Here is a tiny trained network, its code and every weight. The questions are about switching its units off for an input and a class, where a switched-off unit gives its printed mean instead of its output.

import numpy as np


def w(rows, s, z=0):
    codes = np.array(rows[::2]) - 128.0
    scale = np.full(codes.shape[1], s)
    scale[-1] = z or s
    return codes * scale


def norm(h):
    return h / np.sqrt((h * h).mean(-1, keepdims=True) + 1e-5)


def f(y):
    return y / 2 * (1 + np.tanh(0.7978845608 * (y + 0.044715 * y**3)))


def log_softmax(a):
    a = a - a.max(-1, keepdims=True)
    return a - np.log(np.exp(a).sum(-1, keepdims=True))


def net(x, mask):
    res = np.array(x, float).reshape(1, 4) / 4 @ E
    u = 0
    for l in range(3):
        y = f(norm(res) @ A[l][:, :-1].T + A[l][:, -1])
        res = res + np.where(mask[u : u + 12], y, B[l][:, -1]) @ B[l][:, :-1]
        u += 12
    return log_softmax(norm(res)[-1] @ U[:, :-1].T + U[:, -1])


A, B = {}, {}
E = w([
[171,209,149,100,160,144,135,100,164,198,85],'x0',
[173,134,139,137,132,113,112,167,143,137,152],'x1',
[182,131,131,190,163,2,179,91,143,155,160],'x2',
[190,158,120,117,48,90,108,88,85,110,77],'x3',
],0.004)
A[0] = w([
[146,96,120,94,27,177,91,133,108,147,125,86],'0.n1',
[110,74,162,206,226,121,172,136,175,159,139,98],'0.n2',
[92,121,188,149,128,183,158,135,96,174,160,55],'0.n3',
[169,172,66,87,72,176,100,171,74,83,94,29],'0.n4',
[108,126,131,70,151,137,163,133,109,106,101,134],'0.n5',
[110,169,114,150,76,104,208,126,114,141,97,98],'0.n6',
[72,134,180,101,154,118,143,126,107,222,62,157],'0.n7',
[130,214,175,55,105,235,137,148,211,139,95,9],'0.n8',
[125,180,181,119,182,126,107,88,141,134,171,86],'0.n9',
[74,82,116,121,122,107,106,206,169,129,127,102],'0.n10',
[108,155,143,120,253,183,119,123,191,195,131,88],'0.n11',
[66,103,97,116,125,171,97,183,153,129,129,129],'0.n12',
],0.0043,0.0012)
B[0] = w([
[224,74,139,104,169,155,232,135,160,113,152,191],'0.n1',
[155,64,94,63,194,182,85,39,154,107,32,193],'0.n2',
[123,167,93,198,61,98,67,97,159,144,206,136],'0.n3',
[142,106,116,223,194,168,124,59,162,73,164,202],'0.n4',
[223,109,162,181,155,180,14,183,126,143,184,143],'0.n5',
[172,180,188,174,125,66,109,180,137,137,193,145],'0.n6',
[228,168,63,30,142,69,171,148,128,131,180,172],'0.n7',
[88,166,70,151,91,125,47,197,199,87,124,252],'0.n8',
[174,85,108,86,105,67,194,94,110,144,148,146],'0.n9',
[122,179,201,136,157,79,69,71,106,82,108,158],'0.n10',
[169,75,74,215,83,96,180,196,21,210,150,228],'0.n11',
[121,254,228,183,210,131,85,144,83,185,212,199],'0.n12',
],0.003,0.0034)
A[1] = w([
[139,111,72,167,104,120,108,195,186,150,168,73],'1.n1',
[196,120,170,220,146,160,172,168,152,104,190,224],'1.n2',
[148,67,186,163,87,195,139,106,47,62,107,11],'1.n3',
[180,219,246,232,197,122,105,111,68,158,148,236],'1.n4',
[88,115,173,174,82,229,60,171,148,69,172,151],'1.n5',
[50,160,125,105,155,186,73,211,98,197,206,126],'1.n6',
[102,103,126,176,193,160,99,78,71,88,174,122],'1.n7',
[156,152,23,89,95,249,9,138,193,178,82,77],'1.n8',
[133,252,176,148,37,105,126,76,203,129,78,92],'1.n9',
[22,133,99,103,87,121,82,186,82,138,167,115],'1.n10',
[100,70,55,96,184,118,132,79,178,93,151,127],'1.n11',
[138,85,121,161,98,43,170,105,35,119,122,110],'1.n12',
],0.0036,0.0011)
B[1] = w([
[153,187,102,130,74,126,95,62,99,107,108,153],'1.n1',
[83,105,40,111,114,153,106,37,74,170,105,192],'1.n2',
[206,158,69,124,136,163,99,99,67,128,160,164],'1.n3',
[19,93,153,55,105,173,142,136,58,50,87,198],'1.n4',
[210,91,163,20,167,52,191,77,70,172,143,253],'1.n5',
[50,170,139,170,84,4,163,173,36,122,18,224],'1.n6',
[172,100,132,84,130,120,72,104,158,82,168,181],'1.n7',
[148,102,74,229,61,113,123,99,192,143,152,232],'1.n8',
[46,115,172,97,134,173,125,126,186,139,142,164],'1.n9',
[117,139,113,152,120,58,112,140,120,217,50,155],'1.n10',
[155,174,116,119,173,156,119,193,156,132,167,144],'1.n11',
[119,113,134,156,67,204,152,243,154,161,159,189],'1.n12',
],0.0038,0.0036)
A[2] = w([
[74,71,148,148,83,68,93,183,63,114,120,166],'2.n1',
[200,167,75,182,117,95,120,141,218,142,196,129],'2.n2',
[132,160,203,120,111,64,152,97,177,140,125,77],'2.n3',
[84,65,81,183,190,119,85,168,122,98,164,74],'2.n4',
[48,179,221,38,133,63,146,114,132,117,76,57],'2.n5',
[146,90,111,92,116,40,94,102,160,88,146,130],'2.n6',
[134,118,94,215,126,154,110,90,254,98,71,109],'2.n7',
[185,123,130,172,48,131,127,169,173,114,171,8],'2.n8',
[109,63,141,129,187,122,78,128,205,80,182,82],'2.n9',
[127,96,127,243,76,88,159,201,126,111,95,53],'2.n10',
[88,71,112,174,60,150,168,132,113,147,143,106],'2.n11',
[88,146,62,190,161,92,158,105,139,155,108,133],'2.n12',
],0.0044,0.0018)
B[2] = w([
[87,136,182,154,180,114,124,113,160,139,133,254],'2.n1',
[81,91,172,61,141,138,127,92,114,84,112,227],'2.n2',
[137,138,128,101,85,188,96,132,154,133,133,149],'2.n3',
[161,169,128,35,76,152,113,86,193,93,67,165],'2.n4',
[144,148,219,33,107,141,132,106,140,147,138,199],'2.n5',
[92,172,113,129,111,206,135,153,180,97,125,167],'2.n6',
[36,113,174,188,132,129,42,82,185,149,123,171],'2.n7',
[88,101,171,123,193,150,166,111,149,172,156,164],'2.n8',
[125,255,96,97,152,166,112,196,164,70,84,141],'2.n9',
[103,200,126,199,154,204,138,166,96,122,146,197],'2.n10',
[145,165,157,149,160,118,157,166,160,161,188,163],'2.n11',
[160,132,88,136,98,117,94,203,76,108,96,181],'2.n12',
],0.0052,0.0029)
U = w([
[52,111,245,65,202,42,83,117,52,112,95,194],'0',
[127,193,84,66,203,164,104,178,238,14,77,114],'1',
[248,44,75,121,90,161,112,61,52,44,190,253],'2',
[88,140,204,254,146,181,230,201,157,119,224,7],'3',
[85,215,74,247,93,75,74,219,94,201,66,123],'4',
[229,41,40,88,190,48,215,174,116,201,81,157],'5',
[86,96,129,191,61,182,44,29,252,143,103,71],'6',
[185,177,210,25,25,128,195,105,192,183,111,54],'7',
],0.0098,0.00056)

Each question gives the input, the list of numbers given to net, and the class t.
The units are the neurons (one row each of A and B). Each row of codes is followed by its name. A weight is (code - 128) times the scale printed after its matrix; where a second scale follows, it is the last column's (A, B and U).
mask holds one flag per neuron, layer by layer. A switched-off neuron (its flag False) gives its mean, the last column of its row in B, instead of its output. The means were averaged over made-up inputs and are rounded, as every weight is.
A unit's drop is (log p(t) with every unit on - log p(t) with that unit switched off) / (log p(t) with every unit on - log p(t) with every unit switched off).
The circuit of an input: a set's keep is (log p(t) with only the set's units on - log p(t) with every unit switched off) / (log p(t) with every unit on - log p(t) with every unit switched off). Starting from the 12 units with the biggest drops (on a tie, the unit counted first), units are removed one at a time, each time the one whose removal leaves the highest keep (on an exact tie, the one counted first), for as long as the keep stays at least 0.8.
units of the circuit, in order: the units of the circuit, biggest drop first
unit that matters most: the unit with the biggest drop
top k neurons: the k neurons with the biggest drops, biggest first
top k neurons in layer l: the k neurons of layer l with the biggest drops, biggest first
input [6,7,-1,-5], class 4: units of the circuit, in order	[0.n11 0.n8]
input [8,8,-7,1], class 6: units of the circuit, in order	[1.n8 2.n7]
input [-1,-4,-4,-5], class 0: top 2 neurons	[0.n12 1.n5]
input [1,7,7,8], class 7: units of the circuit, in order	[0.n11 2.n3 1.n9]
input [0,-6,2,4], class 3: top neuron	[1.n12]
input [-1,6,-7,-8], class 0: top 3 neurons	[0.n12 1.n5 0.n10]
input [2,-2,0,6], class 6: units of the circuit, in order	[1.n5 1.n6]
input [0,6,0,-1], class 0: top 2 neurons	[0.n1 0.n10]
input [-2,-1,8,0], class 1: top 4 neurons	[0.n11 0.n2 1.n6 1.n5]
input [0,-6,-5,0], class 0: units of the circuit, in order	[0.n12 1.n5]
input [0,1,-8,0], class 0: top 3 neurons in layer 2	[2.n10 2.n1 2.n12]
input [2,-5,-4,7], class 6: top 2 neurons	[2.n7 1.n8]
input [7,-6,0,-4], class 4: top 3 neurons in layer 0	[0.n11 0.n8 0.n1]
input [0,3,-1,3], class 2: top neuron	[0.n2]
input [6,-3,-1,1], class 6: top 3 neurons	[0.n8 0.n12 2.n2]
input [0,-2,8,-4], class 1: top 2 neurons in layer 0	[0.n2 0.n1]
input [-7,2,7,1], class 3: top 4 neurons	[1.n12 0.n4 2.n10 0.n8]
input [-6,-1,-3,0], class 0: top 2 neurons	[0.n12 0.n2]
input [0,-4,4,1], class 3: top 4 neurons	[1.n12 1.n5 0.n12 0.n10]
input [4,-1,-8,3], class 6: unit that matters most	1.n8
input [2,6,-5,-8], class 4: top 2 neurons	[0.n11 0.n8]
input [1,3,6,-8], class 5: top 2 neurons in layer 2	[2.n10 2.n1]
input [1,2,4,-7], class 5: top 2 neurons in layer 1	[1.n8 1.n9]
input [-1,-1,-5,-1], class 0: top 2 neurons in layer 1	[1.n5 1.n6]
